How the elements are linked:
dage: ro>kima, zi>sogi, na>pafo, va>nafe, ka>suno, vo>sena
sogi: ro>sato, zi>giso, na>dage, va>guva, ka>taba, vo>bobi
ziri: ro>subo, zi>midi, na>tada, va>rovo, ka>sogi, vo>sape
fumu: ro>., zi>mile, na>bogo, va>., ka>sola, vo>diva
rego: ro>midi, zi>razu, na>sape, va>tona, ka>luzi, vo>.
zona: ro>taba, zi>molu, na>moka, va>ziri, ka>tude, vo>.
kima: ro>taro, zi>sato, na>nobe, va>mafo, ka>meki, vo>dage
bogo: ro>., zi>fumu, na>punu, va>., ka>zura, vo>reza
doru: ro>., zi>gika, na>nuvo, va>., ka>zagi, vo>zipa
ruka: ro>gufu, zi>nafe, na>refu, va>fuvi, ka>feva, vo>bezi
feva: ro>zasu, zi>fife, na>vavi, va>tuti, ka>nobe, vo>beno
rezi: ro>fufo, zi>tude, na>geni, va>dage, ka>mafa, vo>.
kaso: ro>pafo, zi>sena, na>luzi, va>bezi, ka>tefo, vo>.
fife: ro>fuse, zi>subo, na>feva, va>gego, ka>kima, vo>tada
razu: ro>beno, zi>mafa, na>rego, va>timi, ka>kaso, vo>.
pubo: ro>., zi>nuvo, na>gika, va>., ka>tule, vo>zasu
sabu: ro>guva, zi>solo, na>fufo, va>sato, ka>ziri, vo>tude
givu: ro>sola, zi>gufu, na>mivu, va>vipo, ka>lazu, vo>refu
rovo: ro>reza, zi>luba, na>meki, va>zipa, ka>guva, vo>taba
luba: ro>diva, zi>bosa, na>rovo, va>lazu, ka>refu, vo>tona
guva: ro>mivu, zi>refu, na>nafe, va>gogo, ka>subo, vo>sabu
tage: ro>., zi>zura, na>sotu, va>., ka>nuvo, vo>mafo
fura: ro>fana, zi>nobe, na>sato, va>givu, ka>luba, vo>giso
zasu: ro>pubo, zi>fuse, na>lazu, va>mile, ka>fuvi, vo>feva
subo: ro>zipa, zi>vavi, na>fife, va>reza, ka>sato, vo>ziri
moka: ro>suno, zi>zona, na>tefo, va>tada, ka>rezi, vo>.
luzi: ro>giso, zi>kaso, na>bobi, va>solo, ka>molu, vo>.
fuvi: ro>tule, zi>taro, na>fana, va>sotu, ka>tuti, vo>nobe
tona: ro>luba, zi>timi, na>taba, va>vavi, ka>solo, vo>molu
tada: ro>fife, zi>ziri, na>beno, va>meki, ka>dage, vo>mafa
fana: ro>vipo, zi>fuvi, na>gogo, va>sola, ka>diva, vo>fura
tuti: ro>mile, zi>gego, na>diva, va>pubo, ka>gufu, vo>bosa
bobi: ro>sogi, zi>luzi, na>sena, va>sabu, ka>zona, vo>.
fufo: ro>nafe, zi>sabu, na>bezi, va>kima, ka>tada, vo>rezi
mivu: ro>zura, zi>givu, na>mafo, va>zagi, ka>zipa, vo>guva
mile: ro>., zi>punu, na>fumu, va>., ka>sotu, vo>tuti
reza: ro>bogo, zi>diva, na>gego, va>doru, ka>mivu, vo>rovo
molu: ro>tona, zi>tefo, na>zona, va>midi, ka>muku, vo>.
meki: ro>gego, zi>rovo, na>bosa, va>fuse, ka>nafe, vo>suno
vavi: ro>lazu, zi>feva, na>subo, va>diva, ka>fura, vo>midi
muku: ro>solo, zi>geni, na>tude, va>giso, ka>rego, vo>.
sena: ro>dage, zi>bobi, na>kaso, va>fufo, ka>moka, vo>.
beno: ro>feva, zi>tada, na>midi, va>bosa, ka>pafo, vo>razu
zura: ro>., zi>sola, na>tage, va>., ka>doru, vo>mivu
fuse: ro>nuvo, zi>zipa, na>zasu, va>punu, ka>taro, vo>fife
taro: ro>tuge, zi>gogo, na>fuvi, va>tage, ka>gego, vo>kima
zipa: ro>doru, zi>lazu, na>fuse, va>bogo, ka>gogo, vo>subo
pafo: ro>nobe, zi>dage, na>giso, va>ruka, ka>timi, vo>kaso
sato: ro>gogo, zi>fura, na>kima, va>mivu, ka>rovo, vo>sogi
punu: ro>., zi>bogo, na>mile, va>., ka>tage, vo>gego
vipo: ro>., zi>tule, na>zagi, va>., ka>fumu, vo>fana
diva: ro>fumu, zi>tuti, na>reza, va>gika, ka>givu, vo>luba
nobe: ro>fuvi, zi>kima, na>fura, va>gufu, ka>bosa, vo>pafo
bosa: ro>tuti, zi>meki, na>luba, va>zasu, ka>ruka, vo>timi
midi: ro>vavi, zi>beno, na>ziri, va>luba, ka>giso, vo>rego
gogo: ro>zagi, zi>fana, na>taro, va>zura, ka>reza, vo>sato
geni: ro>bezi, zi>rezi, na>muku, va>pafo, ka>razu, vo>.
tefo: ro>timi, zi>moka, na>molu, va>beno, ka>geni, vo>.
timi: ro>bosa, zi>suno, na>tona, va>feva, ka>bezi, vo>tefo
zagi: ro>., zi>vipo, na>tuge, va>., ka>bogo, vo>gogo
sotu: ro>., zi>tage, na>sola, va>., ka>pubo, vo>gufu
nuvo: ro>., zi>doru, na>pubo, va>., ka>tuge, vo>fuse
sape: ro>ziri, zi>rego, na>mafa, va>taba, ka>bobi, vo>.
bezi: ro>ruka, zi>fufo, na>solo, va>nobe, ka>beno, vo>geni
solo: ro>refu, zi>bezi, na>sabu, va>fura, ka>midi, vo>muku
refu: ro>givu, zi>ruka, na>guva, va>fana, ka>vavi, vo>solo
mafa: ro>tada, zi>sape, na>razu, va>suno, ka>sena, vo>.
suno: ro>meki, zi>taba, na>timi, va>fife, ka>fufo, vo>moka
tuge: ro>., zi>zagi, na>tule, va>., ka>punu, vo>taro
sola: ro>., zi>sotu, na>zura, va>., ka>gika, vo>givu
tude: ro>sabu, zi>muku, na>rezi, va>sogi, ka>sape, vo>.
giso: ro>fura, zi>pafo, na>sogi, va>refu, ka>tona, vo>luzi
tule: ro>., zi>tuge, na>vipo, va>., ka>mile, vo>fuvi
gufu: ro>sotu, zi>mafo, na>givu, va>tule, ka>zasu, vo>ruka
nafe: ro>mafo, zi>guva, na>ruka, va>taro, ka>fife, vo>fufo
mafo: ro>tage, zi>mivu, na>gufu, va>tuge, ka>fuse, vo>nafe
gego: ro>punu, zi>reza, na>tuti, va>nuvo, ka>mafo, vo>meki
gika: ro>., zi>pubo, na>doru, va>., ka>vipo, vo>lazu
taba: ro>rovo, zi>tona, na>suno, va>subo, ka>sabu, vo>zona
lazu: ro>gika, zi>zasu, na>zipa, va>fumu, ka>fana, vo>vavi

The rows follow the links: the fewer symbols apart two elements are, the more alike their rows tend to be.

Each row is also shifted at random along 9 hidden directions that mean nothing.

Some elements, each with a row of numbers:
gika -> 125;3;37;-38;46;16;56;-109;118;102;57;-13;0;65;-137;95;15;-69;-31;-8;-28;-59;9;-41;-33;-16;-38;98;105;-12;-15;-2;-59;-68;-55;70;127;156;-116;20;-132;-26;-43;74;-4;17;-58;-21;30
rovo -> 77;33;-31;29;-130;-6;-1;-14;10;-194;-95;103;60;-77;218;25;-56;125;-37;95;114;117;-3;14;69;-25;9;-147;-112;-7;-61;-31;131;-14;-16;-43;-111;-126;-39;-12;-69;-89;-13;-12;25;-44;-57;49;-3
fumu -> -123;39;18;-7;-44;27;-9;-35;4;-37;100;36;-75;135;-38;137;137;-130;69;13;31;14;-74;82;48;60;-107;38;6;-31;-54;-47;70;83;-155;-10;75;110;-67;104;-55;-6;-68;71;-17;-2;50;-62;-85
lazu -> -98;-32;20;-23;12;46;-46;8;-2;-204;-6;42;48;-140;128;-63;-81;88;-32;48;-15;-34;-97;-30;11;-25;81;-39;50;-50;-37;93;-60;-61;19;35;3;-209;-88;-47;28;-125;39;-19;-31;73;76;70;-23
doru -> 109;76;-12;120;-53;48;24;11;-71;-56;113;120;-47;-87;-12;14;12;-59;-111;-65;32;-41;9;27;68;-79;24;34;79;11;-49;29;25;-46;-58;33;-52;-31;25;138;24;-11;-32;-44;44;-50;-123;45;19
fuvi -> -119;-20;8;-15;51;5;18;114;-15;26;64;62;-23;-118;-27;3;103;-69;45;-41;-48;-33;-33;31;25;48;71;61;22;71;24;4;-22;-43;-78;54;72;-98;59;31;34;45;97;-14;74;144;61;-57;-17
luba -> 23;24;39;6;-90;-9;-38;101;-41;-9;-62;113;-43;-98;-42;34;-8;78;-73;17;62;113;-39;75;126;-90;-11;-81;-69;9;96;53;143;15;-63;39;-149;-45;44;58;20;-16;-39;49;23;-70;-94;-10;-30
moka -> -44;-6;-100;-29;12;-153;37;-21;-45;285;-88;-22;108;209;-70;-39;-137;93;-66;-66;-111;12;108;14;-60;-105;-2;172;45;30;16;-3;-30;19;186;-116;-137;133;99;-17;126;90;19;4;51;-105;-112;-66;-6
bogo -> -80;84;-38;-46;-57;-71;17;91;-107;38;-56;63;91;133;-65;-58;-117;-3;-33;-147;-63;10;11;44;20;-2;-88;78;99;-46;61;47;47;-27;94;-47;-184;53;88;29;136;45;-14;108;49;-172;59;-24;-84
punu -> -52;88;41;-42;-22;71;-9;-83;41;-178;-109;13;-51;72;70;-3;-51;-17;112;16;45;37;8;-34;-125;194;-166;-245;7;-13;92;-67;5;-67;-86;-55;19;24;-88;-122;-202;24;-77;69;27;-206;162;22;-48
nobe -> -310;18;84;98;9;89;8;46;-15;-31;22;114;-102;-217;-67;94;120;-33;-62;-1;48;22;8;-9;75;-14;29;-70;-61;112;86;-2;32;-47;-151;57;14;-76;34;41;-72;93;-3;-44;94;-26;-143;16;32
sotu -> 59;-4;-14;-12;-2;-55;-49;45;-229;149;123;97;-111;35;-80;-153;69;-42;-74;-59;-111;-132;-93;139;-65;-126;75;26;116;-19;3;31;-24;105;-23;-10;-70;141;68;74;203;-53;-66;-79;-15;-3;31;-64;-67
tude -> 157;13;40;-25;23;50;9;7;131;-55;-94;-148;-68;-10;-106;8;-32;-20;164;-77;40;57;18;-10;11;172;-111;-133;-49;-89;125;2;14;-7;32;5;0;-69;58;-23;-78;40;-19;94;-124;10;80;41;51
beno -> -269;-29;97;31;42;93;-37;-103;7;-160;-86;-13;79;7;86;69;-18;71;-38;52;84;-13;33;-165;-2;-40;54;-1;-48;8;36;-81;-72;-13;35;-14;84;9;-83;-151;-135;45;-1;-70;-4;-154;26;63;21
dage -> -39;2;-6;110;-34;37;7;-15;-36;-11;-7;16;-10;4;79;57;55;9;-53;71;48;30;65;-57;33;-1;-47;-11;-86;111;-36;-3;27;23;-25;-60;-51;20;10;-26;16;78;-40;-67;90;-95;-141;32;-6
refu -> 166;4;104;-51;-21;46;-12;-31;185;-10;-74;-34;-74;-71;-119;75;9;8;47;46;103;58;-10;-17;-4;8;-86;-188;-72;-72;98;-8;56;-48;-98;100;89;65;-97;-11;-233;-68;-75;88;-90;-14;-27;16;88
midi -> 193;-116;-52;-109;77;-70;10;-142;150;181;4;-158;97;88;1;6;-33;116;-71;157;-103;-32;3;-51;-72;-76;56;111;18;-39;-138;76;-112;2;102;12;101;131;-145;-60;20;-103;-22;15;-75;184;-82;-14;59
vipo -> 137;47;71;-10;-30;76;-42;-19;-269;-115;92;160;59;-8;42;-9;11;-28;-184;18;-52;40;13;17;14;-74;48;69;34;41;12;-27;74;5;-151;41;-14;126;-70;65;-12;7;-61;8;129;-119;65;69;-72
vavi -> 61;-45;98;-30;16;98;-13;-29;6;-80;96;-60;12;-9;9;66;105;-87;-26;76;60;-30;-11;-50;9;-10;-12;28;-51;-24;-45;-30;23;20;-90;93;182;101;-121;10;-83;-44;-41;2;-35;57;98;64;44
sena -> 205;0;-55;22;45;10;-13;-98;11;52;-105;-9;-23;-87;23;-66;-93;136;-64;76;-75;64;65;-62;-64;46;8;-160;-18;90;76;72;-38;-61;0;-52;-106;-57;6;-87;-33;27;-50;-24;95;-46;-160;40;43
mafa -> -27;-55;-71;109;-3;-53;-3;-10;-59;61;42;-9;29;78;80;23;24;41;-55;-16;4;-78;-18;-25;55;-100;57;170;26;33;-142;30;-82;84;159;-104;-88;-48;43;17;178;32;35;-126;-23;-28;-130;-3;-50
tada -> -81;-36;-3;-22;73;-11;43;26;128;81;-129;-72;142;-81;-71;-57;-204;75;14;-124;-37;-3;150;-145;-74;-9;77;51;52;42;118;-32;-114;-173;182;21;21;-102;74;-120;-58;97;138;-24;36;-30;-3;45;136
gufu -> 36;18;-1;4;15;-9;-4;-64;61;103;61;51;-209;-152;-88;-64;74;-22;22;22;-11;-62;-32;64;-94;-41;54;-191;38;-10;25;-17;-33;-24;-149;79;84;53;-43;36;-140;-72;-44;-59;-51;111;-81;-47;73
guva -> 91;-17;-72;-36;-38;-79;68;-63;145;127;-7;-60;70;54;6;-29;-120;32;-9;8;26;-11;57;-12;-74;-77;11;17;26;-80;-93;-39;7;-69;105;24;26;60;-49;19;-77;-98;10;16;-64;76;-80;2;116
mafo -> -212;30;-53;128;-81;29;-38;-76;-20;-168;102;73;-112;-69;176;-23;48;-39;53;46;104;-77;-57;43;-60;-28;44;-140;-20;-8;-148;-90;0;31;-65;-63;27;-76;-61;44;-61;-91;-16;-160;-58;14;17;18;-15
ruka -> 17;-31;88;-13;0;19;-79;103;-65;-101;-78;21;-88;-43;30;-74;38;53;41;14;76;-38;-111;15;-15;-20;-20;-190;-45;-41;99;15;-10;54;3;32;-48;-38;34;-84;28;-52;-17;-28;-74;-85;109;0;-41

From each start, follow one symbol. Which element do you reach?
Answers are names.
---
-160;19;11;-3;5;71;-61;-148;-140;-27;-14;17;-47;-89;-9;-65;-42;75;-43;-2;-62;88;91;0;-79;-33;137;-108;-67;25;112;-99;54;39;-103;-36;32;36;11;-7;-146;71;-18;-86;35;-36;36;65;20
ro
timi
---
-50;29;-50;-20;-34;-32;44;27;-40;63;-15;-55;86;-12;-26;-44;-100;6;-10;-73;-15;95;125;17;-3;2;49;72;-32;-4;37;-56;91;-14;54;-12;-24;13;81;66;16;49;49;17;17;37;25;27;73
ka
sabu
---
-75;14;55;-52;-20;86;-82;25;-153;-220;-97;-6;95;-10;48;-2;-68;85;29;-30;-7;140;4;-3;59;48;28;-17;-104;-46;123;-37;95;76;2;-35;-54;-94;50;-35;-25;56;30;57;-27;-96;203;81;-75
va
midi
---
-70;24;5;-59;-82;-12;-38;-45;-32;-147;-78;112;82;-33;119;-6;-101;129;-47;76;9;106;-42;17;-1;-55;45;-73;-19;-27;3;-8;76;-39;-63;-7;-46;-64;-95;-34;-119;-80;-16;31;30;-37;50;12;-47
na
reza
---
92;-30;-80;54;-6;-13;2;-167;50;6;37;-80;-61;44;80;13;26;31;48;65;4;-14;29;-6;-82;-17;40;-41;-65;-4;-107;-91;-40;80;15;-80;77;41;-49;-15;-85;-21;-11;-105;-74;54;-68;3;44
ro
fufo
---
-143;-17;85;-1;41;16;15;-41;41;52;9;29;84;196;-19;134;62;-72;-54;18;74;-101;6;-103;-22;-94;-58;138;78;9;-43;-60;-70;-27;8;39;117;220;-104;-89;-69;46;-18;20;27;-172;-5;-60;-24
va
mile
---
-80;27;33;18;-30;-35;-15;51;-21;104;-61;93;-85;-51;-74;27;74;41;-19;17;31;46;-12;58;18;-53;-17;-110;-54;43;83;-1;49;29;-75;32;-76;62;53;-3;-22;28;-28;7;20;-58;-117;-74;5
va
zasu
---
5;-46;76;48;54;20;-28;73;49;21;17;5;-137;-83;-56;38;159;-23;18;55;60;-78;-105;-4;63;-8;-45;-88;-19;33;30;80;-71;14;-39;65;16;-16;3;-20;62;-16;-43;-29;-32;2;-88;-36;-1
va
tuti
---
53;12;47;51;23;80;-10;64;-73;-68;11;-73;1;-27;-81;-6;-23;-51;-6;-119;16;19;58;-34;103;49;-44;46;-5;-23;81;23;30;3;68;12;-55;-38;111;49;75;59;-30;26;-18;-101;37;104;12
na
mafa
---
-100;43;-3;-4;29;28;6;-24;86;-133;-143;52;59;16;157;-14;-112;89;-10;81;19;6;1;-122;-92;115;-106;-171;22;56;30;41;-81;-141;10;-44;-58;-78;-110;-186;-101;-16;-35;44;103;-164;-9;17;-20
vo
kima
---
313;-30;-50;-49;41;1;3;23;-96;0;12;-100;30;61;50;-90;13;12;5;23;-94;35;16;24;16;101;-36;44;-22;-5;-41;92;23;76;46;-27;-45;-10;43;3;178;0;-23;31;7;108;73;32;-19
va
sabu
---
-9;-64;-26;-135;85;-60;28;-50;184;150;-112;-144;-17;6;-53;1;5;58;158;41;-85;46;30;5;-114;130;12;-69;-54;-12;63;-18;-55;5;33;3;120;13;11;-112;-108;10;68;76;-64;194;71;-80;40
vo
tefo
---
37;35;-51;56;-66;-22;-24;-80;-140;13;60;128;-38;11;51;-111;-68;54;-103;-14;-30;-77;-2;32;-119;-108;81;-79;95;-11;-29;-42;-32;-7;-19;-49;-72;77;-35;25;-11;-55;-48;-117;37;-120;-46;15;-12
zi
zura
